Below is a small trained network, with its code and all its weights. Each question gives an input and a class and asks what happens when units are switched off, that is, made to give their printed mean instead of their output.

import numpy as np


def w(rows, s, z=0):
    codes = np.array(rows[::2]) - 128.0
    scale = np.full(codes.shape[1], s)
    scale[-1] = z or s
    return codes * scale


def f(y):
    return y / 2 * (1 + np.tanh(0.7978845608 * (y + 0.044715 * y**3)))


def log_softmax(a):
    a = a - a.max(-1, keepdims=True)
    return a - np.log(np.exp(a).sum(-1, keepdims=True))


def net(x, mask):
    res = np.array(x, float).reshape(1, 5) / 4 @ E
    y = f(res @ A[0][:, :-1].T + A[0][:, -1])
    res = res + np.where(mask, y, B[0][:, -1]) @ B[0][:, :-1]
    return log_softmax(res[-1] @ U[:, :-1].T + U[:, -1])


A, B = {}, {}
E = w([
[21,231,224,132],'x0',
[87,164,2,83],'x1',
[181,149,163,19],'x2',
[128,130,128,130],'x3',
[126,125,126,131],'x4',
],0.0071)
A[0] = w([
[131,114,140,236,165],'neuron 1',
[39,189,165,65,2],'neuron 2',
[79,178,164,104,62],'neuron 3',
[136,199,43,100,37],'neuron 4',
[76,208,167,196,158],'neuron 5',
[200,187,180,1,12],'neuron 6',
[176,112,227,144,68],'neuron 7',
[207,65,62,137,42],'neuron 8',
[67,147,37,99,18],'neuron 9',
[166,84,213,186,35],'neuron 10',
[106,193,51,70,107],'neuron 11',
],0.0098,0.0028)
B[0] = w([
[70,149,113,97,230],'neuron 1',
[164,82,136,206,202],'neuron 2',
[173,98,195,181,177],'neuron 3',
[133,67,164,114,174],'neuron 4',
[162,155,121,163,254],'neuron 5',
[76,152,7,138,231],'neuron 6',
[115,67,128,96,217],'neuron 7',
[169,137,152,242,240],'neuron 8',
[73,82,185,67,179],'neuron 9',
[84,91,151,83,217],'neuron 10',
[120,113,182,113,199],'neuron 11',
],0.013,0.005)
U = w([
[230,162,160,240,86],'0',
[94,61,179,72,45],'1',
[128,186,109,165,255],'2',
[17,202,2,201,131],'3',
],0.0093,0.0078)

Each question gives the input, the list of numbers given to net, and the class t.
The units are the neurons (one row each of A and B). Each row of codes is followed by its name. A weight is (code - 128) times the scale printed after its matrix; where a second scale follows, it is the last column's (A, B and U).
mask holds one flag per neuron, in row order. A switched-off neuron (its flag False) gives its mean, the last column of its row in B, instead of its output. The means were averaged over made-up inputs and are rounded, as every weight is.
A unit's drop is (log p(t) with every unit on - log p(t) with that unit switched off) / (log p(t) with every unit on - log p(t) with every unit switched off).
The circuit of an input: a set's keep is (log p(t) with only the set's units on - log p(t) with every unit switched off) / (log p(t) with every unit on - log p(t) with every unit switched off). Starting from all 11 units, units are removed one at a time, each time the one whose removal leaves the highest keep (on an exact tie, the one counted first), for as long as the keep stays at least 0.8.
units of the circuit, in order: the units of the circuit, biggest drop first
most important unit: the unit with the biggest drop
top k neurons: the k neurons with the biggest drops, biggest first
drop when u is switched off: that unit's drop, to one decimal
input [-6,-4,-7,0,-5], class 3: most important unit => neuron 1
input [0,4,-2,-7,-4], class 1: units of the circuit, in order => neuron 6; neuron 9
input [-4,8,4,3,-5], class 1: top 2 neurons => neuron 9; neuron 4
input [-4,5,-2,8,4], class 1: units of the circuit, in order => neuron 9; neuron 6
input [-1,-5,-4,1,4], class 1: units of the circuit, in order => neuron 10; neuron 8
input [-4,-7,-6,7,1], class 1: top 2 neurons => neuron 10; neuron 6
input [-1,8,8,0,8], class 1: top 2 neurons => neuron 4; neuron 11
input [5,-2,4,-1,-5], class 0: top 3 neurons => neuron 3; neuron 2; neuron 1
input [-3,4,7,5,-3], class 3: top 2 neurons => neuron 6; neuron 3
input [7,5,-6,-3,8], class 2: top 2 neurons => neuron 8; neuron 9
input [-1,5,2,-8,0], class 1: drop when neuron 9 is switched off => 0.2
input [8,1,-5,-4,-7], class 0: drop when neuron 2 is switched off => 0.1
input [4,-3,6,0,5], class 3: drop when neuron 1 is switched off => -0.1
input [-5,-4,-6,-7,4], class 3: units of the circuit, in order => neuron 1
input [8,2,6,-5,3], class 0: drop when neuron 3 is switched off => 0.6
